Here is a tiny trained network, its code and every weight. The questions are about switching its units off for an input and a class, where a switched-off unit gives its printed mean instead of its output.

import numpy as np


def w(rows, s, z=0):
    codes = np.array(rows[::2]) - 128.0
    scale = np.full(codes.shape[1], s)
    scale[-1] = z or s
    return codes * scale


def norm(h):
    return h / np.sqrt((h * h).mean(-1, keepdims=True) + 1e-5)


def f(y):
    return np.maximum(y, 0)


def log_softmax(a):
    a = a - a.max(-1, keepdims=True)
    return a - np.log(np.exp(a).sum(-1, keepdims=True))


def net(x, mask):
    res = np.array(x, float).reshape(1, 7) / 4 @ E
    u = 0
    for l in range(4):
        y = f(norm(res) @ A[l][:, :-1].T + A[l][:, -1])
        res = res + np.where(mask[u : u + 3], y, B[l][:, -1]) @ B[l][:, :-1]
        u += 3
    return log_softmax(norm(res)[-1] @ U[:, :-1].T + U[:, -1])


A, B = {}, {}
E = w([
[175,139,95,130,95,62,118,105,151,108,151,65],'x0',
[134,203,131,69,111,138,142,137,157,122,64,114],'x1',
[84,188,170,57,112,189,30,131,125,95,22,141],'x2',
[175,214,143,85,118,73,145,105,165,169,106,35],'x3',
[141,62,91,142,116,102,134,134,129,71,169,155],'x4',
[191,129,137,172,141,63,117,105,100,180,189,46],'x5',
[58,123,92,131,141,167,250,176,172,111,96,238],'x6',
],0.0012)
A[0] = w([
[178,101,153,147,180,132,44,143,95,150,138,47,6],'L0N1',
[141,84,138,184,136,73,235,130,103,164,251,120,25],'L0N2',
[99,64,132,141,150,170,120,119,139,128,127,245,2],'L0N3',
],0.0018,0.00085)
B[0] = w([
[157,130,143,140,40,98,57,63,71,183,188,138,204],'L0N1',
[215,134,5,238,250,119,192,145,209,205,87,146,253],'L0N2',
[122,92,123,88,104,105,177,200,6,12,195,142,213],'L0N3',
],0.0021,0.0018)
A[1] = w([
[101,41,170,141,126,175,109,163,123,114,118,211,1],'L1N1',
[122,232,111,76,129,125,175,121,131,99,89,109,108],'L1N2',
[59,251,182,58,167,209,146,136,134,174,2,148,33],'L1N3',
],0.0017,0.0009)
B[1] = w([
[94,163,106,104,141,158,171,132,78,66,148,131,187],'L1N1',
[159,66,128,89,113,141,96,147,141,127,70,117,196],'L1N2',
[194,78,233,137,109,140,136,209,254,220,73,202,251],'L1N3',
],0.0029,0.0019)
A[2] = w([
[23,87,139,97,116,171,172,156,49,44,150,201,25],'L2N1',
[149,149,172,122,104,109,1,42,62,161,190,72,2],'L2N2',
[43,105,105,122,119,206,132,165,49,70,158,188,79],'L2N3',
],0.0022,0.00084)
B[2] = w([
[60,213,145,117,193,216,86,148,36,24,161,156,253],'L2N1',
[87,244,214,158,61,68,68,82,2,187,166,126,253],'L2N2',
[96,236,132,127,224,178,174,134,67,94,121,136,245],'L2N3',
],0.003,0.002)
A[3] = w([
[200,197,94,5,73,35,104,116,135,60,125,18,132],'L3N1',
[107,200,136,121,60,129,84,99,13,161,201,136,97],'L3N2',
[152,199,107,24,87,59,155,90,139,1,109,41,3],'L3N3',
],0.0014,0.00041)
B[3] = w([
[25,27,101,121,98,167,80,91,119,77,177,130,212],'L3N1',
[89,153,181,52,103,105,138,40,104,96,114,28,253],'L3N2',
[30,3,88,132,93,145,122,106,170,42,142,118,163],'L3N3',
],0.0023,0.0015)
U = w([
[72,36,66,59,53,109,107,89,183,46,121,70,3],'0',
[219,68,7,217,193,67,225,127,166,194,185,124,160],'1',
[166,136,217,40,76,173,112,204,245,199,10,176,145],'2',
[40,182,124,106,201,228,157,174,26,3,142,203,154],'3',
[134,194,200,129,40,52,18,25,16,185,176,48,149],'4',
],0.0055,0.0031)

Each question gives the input, the list of numbers given to net, and the class t.
The units are the neurons (one row each of A and B). Each row of codes is followed by its name. A weight is (code - 128) times the scale printed after its matrix; where a second scale follows, it is the last column's (A, B and U).
mask holds one flag per neuron, layer by layer. A switched-off neuron (its flag False) gives its mean, the last column of its row in B, instead of its output. The means were averaged over made-up inputs and are rounded, as every weight is.
A unit's drop is (log p(t) with every unit on - log p(t) with that unit switched off) / (log p(t) with every unit on - log p(t) with every unit switched off).
The circuit of an input: a set's keep is (log p(t) with only the set's units on - log p(t) with every unit switched off) / (log p(t) with every unit on - log p(t) with every unit switched off). Starting from all 12 units, units are removed one at a time, each time the one whose removal leaves the highest keep (on an exact tie, the one counted first), for as long as the keep stays at least 0.8.
units of the circuit, in order: the units of the circuit, biggest drop first
top k neurons: the k neurons with the biggest drops, biggest first
drop of u: that unit's drop, to one decimal
input [-4,-2,-2,4,-8,-7,6], class 2: units of the circuit, in order => [L1N3]
input [-1,5,-6,-3,-1,2,6], class 1: units of the circuit, in order => [L0N2, L2N1]
input [6,6,4,-3,8,-4,-5], class 0: units of the circuit, in order => [L3N3, L2N1]
input [0,-8,6,1,6,7,4], class 1: top 3 neurons => [L0N2, L2N2, L2N1]
input [8,5,3,8,5,4,1], class 0: units of the circuit, in order => [L3N3, L3N1]
input [-5,5,-4,7,6,-2,-2], class 0: top 2 neurons => [L1N3, L3N1]
input [-6,-2,-7,7,1,4,-4], class 1: top 2 neurons => [L0N2, L2N1]
input [1,4,-8,-2,-8,-3,-4], class 1: top 2 neurons => [L0N2, L2N2]
input [-6,6,4,0,1,-8,2], class 2: top 2 neurons => [L1N3, L1N2]
input [-2,-8,-4,-1,1,0,-5], class 1: top 2 neurons => [L0N2, L2N1]
input [4,3,-8,2,-7,2,-1], class 1: top 2 neurons => [L0N2, L2N2]
input [0,-3,-4,8,3,2,-1], class 1: top 2 neurons => [L0N2, L2N2]
input [3,3,8,3,3,-5,6], class 2: drop of L1N3 => 0.5
input [2,2,-3,4,-1,0,0], class 1: units of the circuit, in order => [L2N2]
input [-4,-1,2,2,4,6,2], class 1: drop of L1N2 => 0.0
input [7,3,-7,-8,-1,0,-6], class 1: drop of L2N1 => 0.2
